Here is a tiny trained network, its code and every weight. The questions are about switching its units off for an input and a target symbol, where a switched-off unit gives its printed mean instead of its output.

import numpy as np


def w(rows, s, z=0):
    codes = np.array(rows[::2]) - 128.0
    scale = np.full(codes.shape[1], s)
    scale[-1] = z or s
    return codes * scale


def f(y):
    return y / 2 * (1 + np.tanh(0.7978845608 * (y + 0.044715 * y**3)))


def softmax(a):
    e = np.exp(a - a.max(-1, keepdims=True))
    return e / e.sum(-1, keepdims=True)


def log_softmax(a):
    a = a - a.max(-1, keepdims=True)
    return a - np.log(np.exp(a).sum(-1, keepdims=True))


def net(x, mask):
    ids = ['ΛΦβγδεζηθμξπστψω'.index(c) for c in x.split()]
    T = len(ids)
    res = E[ids] + P[:T]
    r = res
    for j in range(2):
        rows = slice(2 * j, 2 * j + 2)
        q, k, v = (r @ M[0][rows].T for M in (Q, K, V))
        z = softmax(np.where(np.tri(T) > 0, q @ k.T / 2**0.5, -1e9)) @ v
        o = O[0][rows]
        res = res + np.where(mask[j], z, o[:, -1]) @ o[:, :-1]
    y = f(res @ A[0][:, :-1].T + A[0][:, -1])
    res = res + np.where(mask[2:26], y, B[0][:, -1]) @ B[0][:, :-1]
    return log_softmax(res[-1] @ U[:, :-1].T + U[:, -1])


Q, K, V, O, A, B = {}, {}, {}, {}, {}, {}
E = w([
[124,176,68,144,81,173,132,80,119],'Λ',
[168,125,115,157,120,162,103,118,121],'Φ',
[182,73,169,159,121,122,188,85,119],'β',
[92,128,249,98,164,144,149,74,108],'γ',
[151,110,97,95,128,108,7,143,182],'δ',
[123,136,155,144,88,144,98,102,135],'ε',
[118,89,121,145,106,205,155,149,216],'ζ',
[98,177,57,77,115,134,106,99,170],'η',
[167,26,136,140,157,81,54,136,203],'θ',
[121,57,146,185,96,48,64,109,64],'μ',
[189,139,119,82,83,157,238,76,93],'ξ',
[164,109,104,112,113,177,97,108,154],'π',
[68,77,46,214,72,111,147,45,134],'σ',
[191,17,176,190,72,188,127,121,92],'τ',
[70,156,167,79,216,10,170,59,201],'ψ',
[172,55,94,115,140,119,117,125,164],'ω',
],0.018)
P = w([
[109,118,66,97,252,154,56,2,75],'0',
[134,125,149,93,110,141,129,124,151],'1',
[130,114,172,119,83,134,119,91,168],'2',
[137,126,125,168,106,148,153,112,133],'3',
[135,150,102,130,131,155,144,98,154],'4',
[156,133,106,122,152,164,153,90,169],'5',
[163,115,111,136,152,171,118,75,172],'6',
[164,127,125,160,127,171,155,50,161],'7',
[152,137,107,161,141,184,123,44,169],'8',
[175,135,122,158,123,186,130,49,176],'9',
[161,152,98,154,150,197,116,34,171],'10',
],0.0092)
Q[0] = w([
[113,117,106,89,67,149,72,1,143],'head 1',
[88,166,100,150,99,112,132,199,105],'head 1',
[82,149,123,139,154,97,150,230,68],'head 2',
[184,102,137,82,108,110,124,155,116],'head 2',
],0.0083)
K[0] = w([
[66,109,145,115,183,149,104,56,109],'head 1',
[185,168,211,105,103,61,149,199,142],'head 1',
[130,129,86,124,1,125,161,251,180],'head 2',
[94,177,169,165,146,142,155,103,145],'head 2',
],0.0064)
V[0] = w([
[118,175,26,209,139,126,79,126,158],'head 1',
[227,223,93,99,159,108,33,137,88],'head 1',
[198,85,105,98,88,254,81,149,163],'head 2',
[178,58,113,204,206,87,111,147,177],'head 2',
],0.0093)
O[0] = w([
[115,116,28,174,42,116,148,180,184,205],'head 1',
[193,190,185,159,146,85,143,184,113,251],'head 1',
[212,121,192,71,63,162,97,169,122,223],'head 2',
[150,25,169,90,172,130,251,216,96,143],'head 2',
],0.011,0.0031)
A[0] = w([
[113,130,96,141,182,126,155,152,162,42],'neuron 1',
[126,108,140,175,156,191,153,143,152,152],'neuron 2',
[78,151,118,177,173,111,153,130,113,4],'neuron 3',
[90,93,125,148,119,165,112,139,196,127],'neuron 4',
[171,110,185,163,154,120,115,84,164,158],'neuron 5',
[137,98,104,147,203,157,81,165,190,212],'neuron 6',
[144,113,78,145,79,155,193,52,153,76],'neuron 7',
[57,116,91,119,120,172,179,81,84,138],'neuron 8',
[121,85,57,190,128,122,167,106,120,101],'neuron 9',
[114,141,110,101,151,67,176,94,192,77],'neuron 10',
[143,76,130,102,162,113,121,100,120,70],'neuron 11',
[174,140,193,152,114,127,105,108,100,131],'neuron 12',
[126,77,166,208,113,106,223,145,166,105],'neuron 13',
[55,143,161,88,129,111,197,218,82,133],'neuron 14',
[116,195,100,155,93,110,132,137,73,97],'neuron 15',
[117,71,2,138,107,132,147,67,148,138],'neuron 16',
[105,200,105,150,159,198,182,145,51,239],'neuron 17',
[169,175,74,127,165,128,175,125,237,149],'neuron 18',
[107,123,144,137,186,107,132,126,162,90],'neuron 19',
[92,216,149,196,103,82,124,103,153,166],'neuron 20',
[76,113,112,88,155,162,86,118,153,197],'neuron 21',
[133,174,82,76,114,133,96,95,117,183],'neuron 22',
[134,225,216,148,143,148,148,161,132,215],'neuron 23',
[158,114,92,128,155,250,87,135,122,184],'neuron 24',
],0.0075,0.0036)
B[0] = w([
[169,116,118,103,113,139,143,134,124,133],'neuron 1',
[113,191,126,124,111,44,65,78,90,166],'neuron 2',
[166,72,50,2,142,146,70,133,169,132],'neuron 3',
[170,159,114,87,125,149,120,106,42,163],'neuron 4',
[141,167,122,129,166,177,150,107,83,215],'neuron 5',
[127,111,195,139,116,108,188,74,104,200],'neuron 6',
[162,130,178,141,96,104,61,94,152,253],'neuron 7',
[93,66,120,119,166,102,69,174,148,186],'neuron 8',
[125,159,146,101,150,110,103,201,99,186],'neuron 9',
[101,180,195,145,125,139,111,200,61,164],'neuron 10',
[76,104,142,118,68,175,166,109,160,148],'neuron 11',
[152,98,150,133,150,213,101,143,113,212],'neuron 12',
[152,138,83,101,125,140,146,123,135,228],'neuron 13',
[180,79,94,140,149,122,99,70,130,156],'neuron 14',
[146,103,103,126,98,132,128,126,177,142],'neuron 15',
[106,155,189,116,103,137,109,165,106,247],'neuron 16',
[122,78,158,179,149,96,144,110,123,185],'neuron 17',
[122,150,108,171,124,162,108,103,84,238],'neuron 18',
[162,96,130,173,70,159,96,145,83,139],'neuron 19',
[125,102,45,148,96,167,136,111,112,178],'neuron 20',
[147,91,171,155,106,91,169,114,93,165],'neuron 21',
[94,92,119,143,193,107,132,148,118,209],'neuron 22',
[226,142,141,151,163,121,109,98,132,200],'neuron 23',
[69,209,175,111,105,49,165,177,154,222],'neuron 24',
],0.0063,0.0069)
U = w([
[118,137,71,217,104,189,139,135,176,140],'Λ',
[171,195,172,182,141,93,153,197,111,107],'Φ',
[122,88,152,150,137,116,132,47,140,3],'β',
[119,164,193,150,123,96,72,38,131,190],'γ',
[187,161,160,109,150,51,75,160,152,165],'δ',
[126,128,128,151,123,171,124,134,168,206],'ε',
[72,156,239,46,83,127,164,129,157,55],'ζ',
[136,161,37,133,108,160,120,125,157,153],'η',
[124,52,182,161,140,80,141,101,229,146],'θ',
[134,88,85,140,164,130,87,138,78,64],'μ',
[197,161,106,58,93,80,85,38,28,176],'ξ',
[142,157,124,82,140,166,118,157,131,68],'π',
[89,121,131,52,3,47,121,92,103,83],'σ',
[112,141,180,96,80,184,103,164,47,52],'τ',
[55,162,169,231,140,46,221,152,64,235],'ψ',
[134,83,106,94,137,118,165,119,171,110],'ω',
],0.006,0.0043)

Each question gives the input, a string of symbols that net reads in full, and the target symbol t.
The units are the heads (2 rows each of Q, K, V and O) and the neurons (one row each of A and B). Each row of codes is followed by its name. A weight is (code - 128) times the scale printed after its matrix; where a second scale follows, it is the last column's (O, A, B and U).
mask holds one flag per unit, heads first, then neurons. A switched-off unit (its flag False) gives its mean, the last column of its rows in O or B, instead of its output. The means were averaged over made-up inputs and are rounded, as every weight is.
A unit's drop is (log p(t) with every unit on - log p(t) with that unit switched off) / (log p(t) with every unit on - log p(t) with every unit switched off).
The circuit of an input: a set's keep is (log p(t) with only the set's units on - log p(t) with every unit switched off) / (log p(t) with every unit on - log p(t) with every unit switched off). Starting from the 12 units with the biggest drops (on a tie, the unit counted first), units are removed one at a time, each time the one whose removal leaves the highest keep (on an exact tie, the one counted first), for as long as the keep stays at least 0.8.
circuit, biggest first: the units of the circuit, biggest drop first
k most important neurons: the k neurons with the biggest drops, biggest first
heads that matter: for each layer, one digit per head in row order, 1 if its drop is at least 0.15 and else 0, layers parted by /
input δ ξ ξ, target Φ: circuit, biggest first => head 1
input ξ γ θ ξ, target γ: circuit, biggest first => head 2; head 1; neuron 17
input ξ ψ ξ τ ψ δ ξ, target ψ: heads that matter => 01
input δ ξ τ η π ξ σ η σ δ, target σ: heads that matter => 10
input ξ δ Λ δ ξ γ η, target γ: circuit, biggest first => head 2; head 1
input σ Λ ξ, target σ: circuit, biggest first => head 1; neuron 16
input ξ μ ξ β γ μ σ, target γ: heads that matter => 11
input ξ γ δ ξ θ δ ξ ξ ξ, target γ: heads that matter => 11
input ψ σ ξ ω ξ ξ ε ψ τ Λ, target μ: heads that matter => 01
input δ δ ξ Λ, target Φ: heads that matter => 11
input ψ θ θ η ξ τ ξ ξ π θ δ, target ψ: 2 most important neurons => neuron 6; neuron 10
input ξ ε ξ τ, target γ: circuit, biggest first => head 2; head 1
input ψ ξ ζ Φ Φ ξ Λ, target μ: 2 most important neurons => neuron 3; neuron 8
input ψ η δ ξ θ η τ θ, target ψ: circuit, biggest first => head 2
input τ ξ δ, target ζ: heads that matter => 11
input δ τ δ τ θ ξ ψ ψ δ π, target ψ: heads that matter => 01
input π ξ τ τ, target τ: heads that matter => 01
input ψ δ ξ, target ψ: 2 most important neurons => neuron 10; neuron 17
input ψ ε ξ δ τ ξ π, target ψ: 2 most important neurons => neuron 10; neuron 6
input η σ θ ξ δ ξ ξ Λ, target Λ: most important neuron => neuron 20
input δ ξ ξ μ Φ δ δ ξ δ ψ, target Φ: 2 most important neurons => neuron 10; neuron 23
input δ ξ ψ ψ γ ε ψ, target ψ: 3 most important neurons => neuron 10; neuron 7; neuron 12
